Below is a small trained network, with its code and all its weights. Each question gives an input and a target symbol and asks what happens when units are switched off, that is, made to give their printed mean instead of their output.

import numpy as np


def w(rows, s, z=0):
    codes = np.array(rows[::2]) - 128.0
    scale = np.full(codes.shape[1], s)
    scale[-1] = z or s
    return codes * scale


def softmax(a):
    e = np.exp(a - a.max(-1, keepdims=True))
    return e / e.sum(-1, keepdims=True)


def log_softmax(a):
    a = a - a.max(-1, keepdims=True)
    return a - np.log(np.exp(a).sum(-1, keepdims=True))


def net(x, mask):
    ids = ['ΠΩγεθμτ'.index(c) for c in x.split()]
    T = len(ids)
    res = E[ids] + P[:T]
    u = 0
    for l in range(3):
        r = res
        for j in range(2):
            rows = slice(2 * j, 2 * j + 2)
            q, k, v = (r @ M[l][rows].T for M in (Q, K, V))
            z = softmax(np.where(np.tri(T) > 0, q @ k.T / 2**0.5, -1e9)) @ v
            o = O[l][rows]
            res = res + np.where(mask[u + j], z, o[:, -1]) @ o[:, :-1]
        u += 2
    return log_softmax(res[-1] @ U[:, :-1].T + U[:, -1])


Q, K, V, O = {}, {}, {}, {}
E = w([
[166,99,172,122,113,192,88,90],'Π',
[151,121,64,115,45,47,62,153],'Ω',
[130,39,69,95,165,117,152,90],'γ',
[91,92,158,177,177,109,115,90],'ε',
[181,187,125,124,13,135,202,109],'θ',
[131,131,52,251,113,91,78,51],'μ',
[186,64,191,132,129,86,79,181],'τ',
],0.015)
P = w([
[51,91,135,93,157,127,108,97],'0',
[62,52,102,144,113,150,104,121],'1',
[88,44,106,165,87,124,116,99],'2',
[116,69,94,172,98,104,123,90],'3',
[125,72,93,179,88,79,120,87],'4',
[143,86,99,185,82,59,121,64],'5',
[158,86,95,199,83,45,130,50],'6',
[171,118,70,198,80,33,138,36],'7',
[189,116,69,209,84,26,141,30],'8',
[198,113,69,209,95,26,155,1],'9',
],0.0048)
Q[0] = w([
[201,65,104,237,102,77,76,34],'L0H0',
[82,109,40,5,146,149,222,155],'L0H0',
[62,169,88,80,164,89,216,129],'L0H1',
[45,189,161,98,253,159,190,186],'L0H1',
],0.011)
K[0] = w([
[181,236,74,182,10,127,180,115],'L0H0',
[111,87,33,63,206,158,174,144],'L0H0',
[63,68,153,58,250,175,130,145],'L0H1',
[12,114,211,127,255,111,39,151],'L0H1',
],0.01)
V[0] = w([
[92,128,25,112,77,92,252,123],'L0H0',
[98,158,225,94,130,120,207,207],'L0H0',
[2,192,194,124,197,160,201,226],'L0H1',
[141,182,176,168,83,194,236,113],'L0H1',
],0.0074)
O[0] = w([
[189,200,95,87,176,122,45,83,184],'L0H0',
[241,64,212,207,115,127,146,31,66],'L0H0',
[201,38,122,155,84,160,93,1,6],'L0H1',
[160,195,110,177,133,220,127,99,110],'L0H1',
],0.0065,0.012)
Q[1] = w([
[199,74,145,59,126,178,120,254],'L1H0',
[225,159,216,176,107,195,170,247],'L1H0',
[226,120,172,171,189,185,133,127],'L1H1',
[146,161,107,50,134,24,163,95],'L1H1',
],0.0087)
K[1] = w([
[86,56,193,137,192,84,41,254],'L1H0',
[160,164,219,212,163,148,34,193],'L1H0',
[180,114,179,113,139,181,119,83],'L1H1',
[154,145,94,135,80,115,207,143],'L1H1',
],0.0097)
V[1] = w([
[31,118,136,80,84,73,253,86],'L1H0',
[107,147,173,99,251,152,64,153],'L1H0',
[147,141,176,65,111,157,101,82],'L1H1',
[146,192,117,199,104,209,212,165],'L1H1',
],0.0066)
O[1] = w([
[194,78,149,223,42,206,161,241,222],'L1H0',
[85,171,5,174,76,151,166,59,215],'L1H0',
[58,226,110,92,69,91,237,163,13],'L1H1',
[29,164,255,28,175,136,99,26,2],'L1H1',
],0.0057,0.0053)
Q[2] = w([
[175,141,203,115,180,214,191,14],'L2H0',
[255,200,153,93,120,151,150,139],'L2H0',
[43,168,65,136,143,34,110,165],'L2H1',
[215,151,106,194,202,173,107,186],'L2H1',
],0.0098)
K[2] = w([
[162,99,169,96,146,194,179,96],'L2H0',
[197,187,128,87,52,175,127,115],'L2H0',
[138,162,80,124,157,67,51,110],'L2H1',
[150,249,144,138,34,171,159,138],'L2H1',
],0.013)
V[2] = w([
[69,111,118,230,255,116,108,68],'L2H0',
[171,87,141,45,208,154,133,168],'L2H0',
[136,41,118,113,132,134,223,99],'L2H1',
[73,94,87,108,141,2,131,114],'L2H1',
],0.0086)
O[2] = w([
[254,101,114,125,111,194,61,164,36],'L2H0',
[140,124,97,104,191,43,187,208,99],'L2H0',
[157,171,85,167,214,149,134,125,25],'L2H1',
[71,118,155,135,164,135,41,79,255],'L2H1',
],0.0094,0.0091)
U = w([
[98,167,161,110,197,185,135,145,104],'Π',
[155,109,120,110,82,146,81,138,105],'Ω',
[176,148,46,66,208,93,115,153,134],'γ',
[184,68,207,112,173,69,149,178,187],'ε',
[111,156,131,104,87,204,218,201,201],'θ',
[145,101,119,255,108,142,144,80,130],'μ',
[76,74,139,129,128,71,137,104,1],'τ',
],0.0079,0.0061)

Each question gives the input, a string of symbols that net reads in full, and the target symbol t.
The units are the heads (2 rows each of Q, K, V and O). Each row of codes is followed by its name. A weight is (code - 128) times the scale printed after its matrix; where a second scale follows, it is the last column's (O and U).
mask holds one flag per head, layer by layer. A switched-off head (its flag False) gives its mean, the last column of its rows in O, instead of its output. The means were averaged over made-up inputs and are rounded, as every weight is.
A unit's drop is (log p(t) with every unit on - log p(t) with that unit switched off) / (log p(t) with every unit on - log p(t) with every unit switched off).
The circuit of an input: a set's keep is (log p(t) with only the set's units on - log p(t) with every unit switched off) / (log p(t) with every unit on - log p(t) with every unit switched off). Starting from all 6 units, units are removed one at a time, each time the one whose removal leaves the highest keep (on an exact tie, the one counted first), for as long as the keep stays at least 0.8.
circuit, biggest first: the units of the circuit, biggest drop first
unit that matters most: the unit with the biggest drop
heads that matter: for each layer, one digit per head in row order, 1 if its drop is at least 0.15 and else 0, layers parted by /
drop of u: that unit's drop, to one decimal
input μ γ τ ε τ γ γ τ, target Ω: unit that matters most : L2H0
input ε Π θ ε γ Π Π Π, target Π: circuit, biggest first : [L1H0 L1H1 L0H1]
input μ γ ε ε τ Ω ε Π, target τ: circuit, biggest first : [L0H1 L2H0 L2H1]
input τ θ γ τ, target θ: circuit, biggest first : [L2H1 L0H1]
input γ γ γ γ γ, target γ: heads that matter : 00 / 00 / 11
input γ γ τ Π τ θ θ, target Π: heads that matter : 11 / 11 / 00
input τ τ ε γ γ γ γ τ μ, target Ω: circuit, biggest first : [L2H0 L0H0]
input γ Ω μ τ Ω μ Π, target Ω: circuit, biggest first : [L0H0 L2H0]
input Π θ γ τ, target τ: heads that matter : 11 / 11 / 11
input Ω ε γ Ω γ, target τ: circuit, biggest first : [L2H1 L0H1]
input Ω γ γ γ γ τ Π, target τ: circuit, biggest first : [L2H0 L0H1 L2H1]
input γ γ τ γ, target γ: circuit, biggest first : [L0H0 L2H0]
input ε γ γ γ γ Ω γ θ γ, target θ: circuit, biggest first : [L0H1 L2H1]
input ε Ω θ μ γ, target Ω: unit that matters most : L0H0
input ε θ γ ε γ τ θ, target Π: circuit, biggest first : [L1H1 L1H0 L0H1]
input τ τ τ Π, target θ: heads that matter : 11 / 00 / 01
input μ τ γ, target Ω: heads that matter : 00 / 00 / 10
input γ μ Ω γ τ τ τ, target τ: drop of L0H1 : 1.3
input τ τ γ τ Π, target θ: drop of L0H0 : 0.7
input γ θ γ ε, target ε: unit that matters most : L1H0
input Ω Π θ γ γ γ τ γ θ γ, target Π: drop of L1H1 : 1.2
